Below is a small trained network, with its code and all its weights. Each question gives an input and a class and asks what happens when units are switched off, that is, made to give their printed mean instead of their output.

import numpy as np


def w(rows, s, z=0):
    codes = np.array(rows[::2]) - 128.0
    scale = np.full(codes.shape[1], s)
    scale[-1] = z or s
    return codes * scale


def f(y):
    return y / 2 * (1 + np.tanh(0.7978845608 * (y + 0.044715 * y**3)))


def log_softmax(a):
    a = a - a.max(-1, keepdims=True)
    return a - np.log(np.exp(a).sum(-1, keepdims=True))


def net(x, mask):
    res = np.array(x, float).reshape(1, 3) / 4 @ E
    y = f(res @ A[0][:, :-1].T + A[0][:, -1])
    res = res + np.where(mask, y, B[0][:, -1]) @ B[0][:, :-1]
    return log_softmax(res[-1] @ U[:, :-1].T + U[:, -1])


A, B = {}, {}
E = w([
[74,79,144,27],'x0',
[11,150,65,128],'x1',
[116,83,196,210],'x2',
],0.012)
A[0] = w([
[105,192,107,165,118],'n0',
[112,88,125,107,177],'n1',
[106,56,188,123,118],'n2',
[154,76,125,128,131],'n3',
[132,138,99,127,128],'n4',
[87,143,159,129,106],'n5',
[127,171,98,137,123],'n6',
[156,88,177,119,118],'n7',
[191,135,154,110,187],'n8',
[101,88,114,77,43],'n9',
[158,129,126,122,108],'n10',
[118,155,116,144,120],'n11',
[225,136,118,106,29],'n12',
[132,152,140,145,134],'n13',
[160,150,105,180,187],'n14',
[145,60,171,114,127],'n15',
[164,141,91,66,139],'n16',
[118,118,132,127,127],'n17',
[90,193,89,193,98],'n18',
[140,151,48,114,142],'n19',
[152,149,137,130,123],'n20',
[165,179,111,197,190],'n21',
[73,91,168,210,36],'n22',
[148,91,179,120,97],'n23',
[169,108,129,157,66],'n24',
[249,161,146,94,28],'n25',
[146,110,124,132,122],'n26',
[128,205,66,177,122],'n27',
[111,207,95,137,144],'n28',
[175,179,127,211,35],'n29',
[150,127,119,139,103],'n30',
[80,103,131,135,75],'n31',
[172,192,108,226,102],'n32',
[114,121,149,63,117],'n33',
[121,99,186,117,112],'n34',
[128,123,172,121,122],'n35',
[120,173,163,132,117],'n36',
[186,155,80,43,32],'n37',
[3,129,93,167,28],'n38',
[95,142,111,68,24],'n39',
[186,111,143,47,2],'n40',
],0.017,0.0098)
B[0] = w([
[93,74,103,175,180],'n0',
[167,138,133,117,184],'n1',
[134,53,67,109,201],'n2',
[132,109,99,109,158],'n3',
[107,116,121,143,143],'n4',
[151,131,152,105,145],'n5',
[138,114,80,182,159],'n6',
[129,82,70,115,189],'n7',
[187,121,181,76,224],'n8',
[75,189,168,165,174],'n9',
[128,133,144,110,142],'n10',
[112,121,114,140,143],'n11',
[70,204,169,192,188],'n12',
[115,124,145,125,146],'n13',
[102,175,150,155,218],'n14',
[141,83,63,113,195],'n15',
[154,187,209,140,205],'n16',
[135,138,121,118,133],'n17',
[49,80,50,201,204],'n18',
[47,100,79,165,198],'n19',
[137,129,137,104,147],'n20',
[105,184,202,142,247],'n21',
[109,242,226,156,198],'n22',
[131,75,80,126,176],'n23',
[145,100,115,101,160],'n24',
[49,230,207,212,222],'n25',
[129,124,120,113,136],'n26',
[54,83,38,164,210],'n27',
[87,73,83,163,192],'n28',
[208,80,115,21,206],'n29',
[143,132,126,111,135],'n30',
[192,140,161,105,154],'n31',
[232,176,198,57,244],'n32',
[148,174,190,129,191],'n33',
[131,101,77,114,171],'n34',
[126,117,97,113,152],'n35',
[113,121,140,116,130],'n36',
[240,122,182,24,201],'n37',
[246,205,254,30,232],'n38',
[61,144,149,227,173],'n39',
[186,43,69,62,180],'n40',
],0.024,0.013)
U = w([
[117,202,164,173,212],'0',
[233,125,136,44,224],'1',
[120,29,1,147,1],'2',
],0.0079,0.00062)

Each question gives the input, the list of numbers given to net, and the class t.
The units are the neurons (one row each of A and B). Each row of codes is followed by its name. A weight is (code - 128) times the scale printed after its matrix; where a second scale follows, it is the last column's (A, B and U).
mask holds one flag per neuron, in row order. A switched-off neuron (its flag False) gives its mean, the last column of its row in B, instead of its output. The means were averaged over made-up inputs and are rounded, as every weight is.
A unit's drop is (log p(t) with every unit on - log p(t) with that unit switched off) / (log p(t) with every unit on - log p(t) with every unit switched off).
The circuit of an input: a set's keep is (log p(t) with only the set's units on - log p(t) with every unit switched off) / (log p(t) with every unit on - log p(t) with every unit switched off). Starting from the 12 units with the biggest drops (on a tie, the unit counted first), units are removed one at a time, each time the one whose removal leaves the highest keep (on an exact tie, the one counted first), for as long as the keep stays at least 0.8.
units of the circuit, in order: the units of the circuit, biggest drop first
k most important neurons: the k neurons with the biggest drops, biggest first
drop when u is switched off: that unit's drop, to one decimal
input [-8,-8,-2], class 0: units of the circuit, in order	[n25]
input [-8,1,0], class 2: 3 most important neurons	[n27 n18 n38]
input [2,-7,1], class 2: 2 most important neurons	[n38 n32]
input [0,-2,-8], class 0: 4 most important neurons	[n25 n29 n32 n38]
input [2,8,2], class 1: 3 most important neurons	[n38 n25 n21]
input [-2,-8,-6], class 0: 2 most important neurons	[n25 n12]
input [1,-3,1], class 2: 3 most important neurons	[n38 n32 n37]
input [7,5,-8], class 0: 2 most important neurons	[n39 n9]
input [1,3,-3], class 0: 3 most important neurons	[n2 n40 n15]
input [-2,-7,-4], class 0: 2 most important neurons	[n25 n12]
input [6,5,-2], class 0: drop when n39 is switched off	0.7
input [2,0,4], class 2: drop when n38 is switched off	0.4
input [6,8,-8], class 0: drop when n39 is switched off	1.8
input [-3,-2,-2], class 0: drop when n35 is switched off	0.0
input [7,8,6], class 1: units of the circuit, in order	[n38]
